Below are the code and all the weights of a small trained network. Each question names an input and a class and asks about switching units off, where a switched-off unit gives its printed mean instead of its output.

import numpy as np


def w(rows, s, z=0):
    codes = np.array(rows[::2]) - 128.0
    scale = np.full(codes.shape[1], s)
    scale[-1] = z or s
    return codes * scale


def norm(h):
    return h / np.sqrt((h * h).mean(-1, keepdims=True) + 1e-5)


def f(y):
    return y / 2 * (1 + np.tanh(0.7978845608 * (y + 0.044715 * y**3)))


def log_softmax(a):
    a = a - a.max(-1, keepdims=True)
    return a - np.log(np.exp(a).sum(-1, keepdims=True))


def net(x, mask):
    res = np.array(x, float).reshape(1, 2) / 4 @ E
    u = 0
    for l in range(4):
        y = f(norm(res) @ A[l][:, :-1].T + A[l][:, -1])
        res = res + np.where(mask[u : u + 4], y, B[l][:, -1]) @ B[l][:, :-1]
        u += 4
    return log_softmax(norm(res)[-1] @ U[:, :-1].T + U[:, -1])


A, B = {}, {}
E = w([
[255,144,71,113,142,79,50,89,77,115,117,176],'x0',
[177,88,102,248,94,61,153,174,172,57,153,101],'x1',
],0.0093)
A[0] = w([
[57,140,95,246,121,96,110,159,69,213,135,89,41],'L0N1',
[253,152,53,26,166,115,25,129,108,71,118,134,18],'L0N2',
[54,144,120,66,166,134,185,75,52,175,57,190,1],'L0N3',
[82,196,111,41,50,217,148,151,198,133,159,211,143],'L0N4',
],0.0051,0.00076)
B[0] = w([
[143,141,125,156,116,153,153,107,50,192,129,59,143],'L0N1',
[253,88,33,189,166,91,165,82,120,90,136,75,255],'L0N2',
[58,67,141,71,110,146,174,197,164,205,146,153,215],'L0N3',
[110,2,191,212,236,116,229,74,139,57,71,208,193],'L0N4',
],0.0082,0.0074)
A[1] = w([
[127,180,162,161,25,38,66,255,100,157,136,107,1],'L1N1',
[164,144,131,165,96,109,87,146,158,156,158,63,160],'L1N2',
[61,149,197,115,135,161,147,118,132,119,174,100,62],'L1N3',
[186,85,140,137,94,138,35,86,73,152,186,162,138],'L1N4',
],0.0075,0.00091)
B[1] = w([
[43,66,138,83,125,37,117,92,115,114,127,140,199],'L1N1',
[132,120,130,52,204,160,197,109,161,142,126,253,227],'L1N2',
[161,141,113,120,75,182,16,162,75,61,132,81,254],'L1N3',
[162,36,101,139,147,185,169,155,108,108,127,112,207],'L1N4',
],0.011,0.0043)
A[2] = w([
[96,101,177,125,81,1,140,133,179,109,159,136,24],'L2N1',
[160,133,55,173,108,91,193,139,50,144,186,81,176],'L2N2',
[129,157,110,125,198,146,156,55,182,190,115,143,34],'L2N3',
[108,106,157,124,116,86,245,148,161,197,134,151,254],'L2N4',
],0.0064,0.00081)
B[2] = w([
[82,121,117,79,94,77,108,128,94,137,130,179,193],'L2N1',
[104,100,153,163,222,156,42,66,134,119,72,195,247],'L2N2',
[128,251,95,88,148,153,216,186,122,36,80,155,159],'L2N3',
[145,201,184,82,81,154,72,146,143,163,154,134,253],'L2N4',
],0.012,0.0043)
A[3] = w([
[95,125,189,168,150,2,169,121,162,138,159,155,8],'L3N1',
[75,142,158,123,78,164,73,147,95,170,122,136,205],'L3N2',
[118,115,125,189,87,120,149,146,63,71,139,10,234],'L3N3',
[108,151,94,54,132,105,125,95,44,112,127,194,31],'L3N4',
],0.0089,0.0013)
B[3] = w([
[39,131,197,95,34,116,70,191,97,93,186,78,172],'L3N1',
[228,155,92,184,158,57,170,33,79,83,189,153,253],'L3N2',
[138,181,53,161,104,115,123,184,185,255,94,88,197],'L3N3',
[96,117,148,225,42,70,40,170,189,104,145,39,209],'L3N4',
],0.0099,0.0066)
U = w([
[159,167,55,224,108,152,167,137,153,231,134,73,137],'0',
[148,223,170,7,113,208,116,221,209,119,61,144,120],'1',
[58,78,164,120,42,67,30,170,146,67,188,134,147],'2',
[130,169,122,72,135,142,56,27,96,145,82,111,5],'3',
[252,57,39,172,244,98,64,79,147,43,75,190,145],'4',
[119,75,247,94,189,181,196,33,62,108,201,207,137],'5',
[145,175,131,75,138,145,60,57,67,129,87,103,19],'6',
],0.013,0.016)

Each question gives the input, the list of numbers given to net, and the class t.
The units are the neurons (one row each of A and B). Each row of codes is followed by its name. A weight is (code - 128) times the scale printed after its matrix; where a second scale follows, it is the last column's (A, B and U).
mask holds one flag per neuron, layer by layer. A switched-off neuron (its flag False) gives its mean, the last column of its row in B, instead of its output. The means were averaged over made-up inputs and are rounded, as every weight is.
A unit's drop is (log p(t) with every unit on - log p(t) with that unit switched off) / (log p(t) with every unit on - log p(t) with every unit switched off).
The circuit of an input: a set's keep is (log p(t) with only the set's units on - log p(t) with every unit switched off) / (log p(t) with every unit on - log p(t) with every unit switched off). Starting from the 12 units with the biggest drops (on a tie, the unit counted first), units are removed one at a time, each time the one whose removal leaves the highest keep (on an exact tie, the one counted first), for as long as the keep stays at least 0.8.
circuit, biggest first: the units of the circuit, biggest drop first
unit that matters most: the unit with the biggest drop
top k neurons: the k neurons with the biggest drops, biggest first
k most important neurons of layer l: the k neurons of layer l with the biggest drops, biggest first
drop of u: that unit's drop, to one decimal
input [-4,3], class 2: circuit, biggest first : (L0N2)
input [0,-2], class 5: 2 most important neurons of layer 0 : (L0N3, L0N2)
input [4,-8], class 1: top 3 neurons : (L0N3, L3N2, L1N3)
input [-4,-1], class 0: circuit, biggest first : (L1N2, L3N3)
input [-1,1], class 2: top 3 neurons : (L0N2, L0N4, L1N1)
input [-3,-1], class 0: top 2 neurons : (L1N2, L0N2)
input [1,-2], class 1: top 3 neurons : (L0N3, L1N3, L2N4)
input [2,6], class 2: top 2 neurons : (L0N2, L1N1)
input [3,-6], class 1: top 4 neurons : (L0N3, L1N3, L3N2, L2N3)
input [-2,1], class 0: top 3 neurons : (L0N2, L3N3, L1N3)
input [-5,1], class 0: top 2 neurons : (L0N2, L3N3)
input [1,-3], class 1: top 2 neurons : (L2N3, L0N3)
input [2,-7], class 1: top 2 neurons : (L2N3, L1N3)
input [-6,0], class 0: unit that matters most : L3N3
input [-2,2], class 2: top 2 neurons : (L0N2, L0N4)
input [-8,2], class 0: drop of L3N3 : 0.1
input [3,-8], class 1: drop of L0N3 : 0.5
input [2,7], class 2: drop of L0N2 : 0.9
input [0,-1], class 5: 2 most important neurons of layer 0 : (L0N3, L0N2)
input [-7,-1], class 0: unit that matters most : L1N3
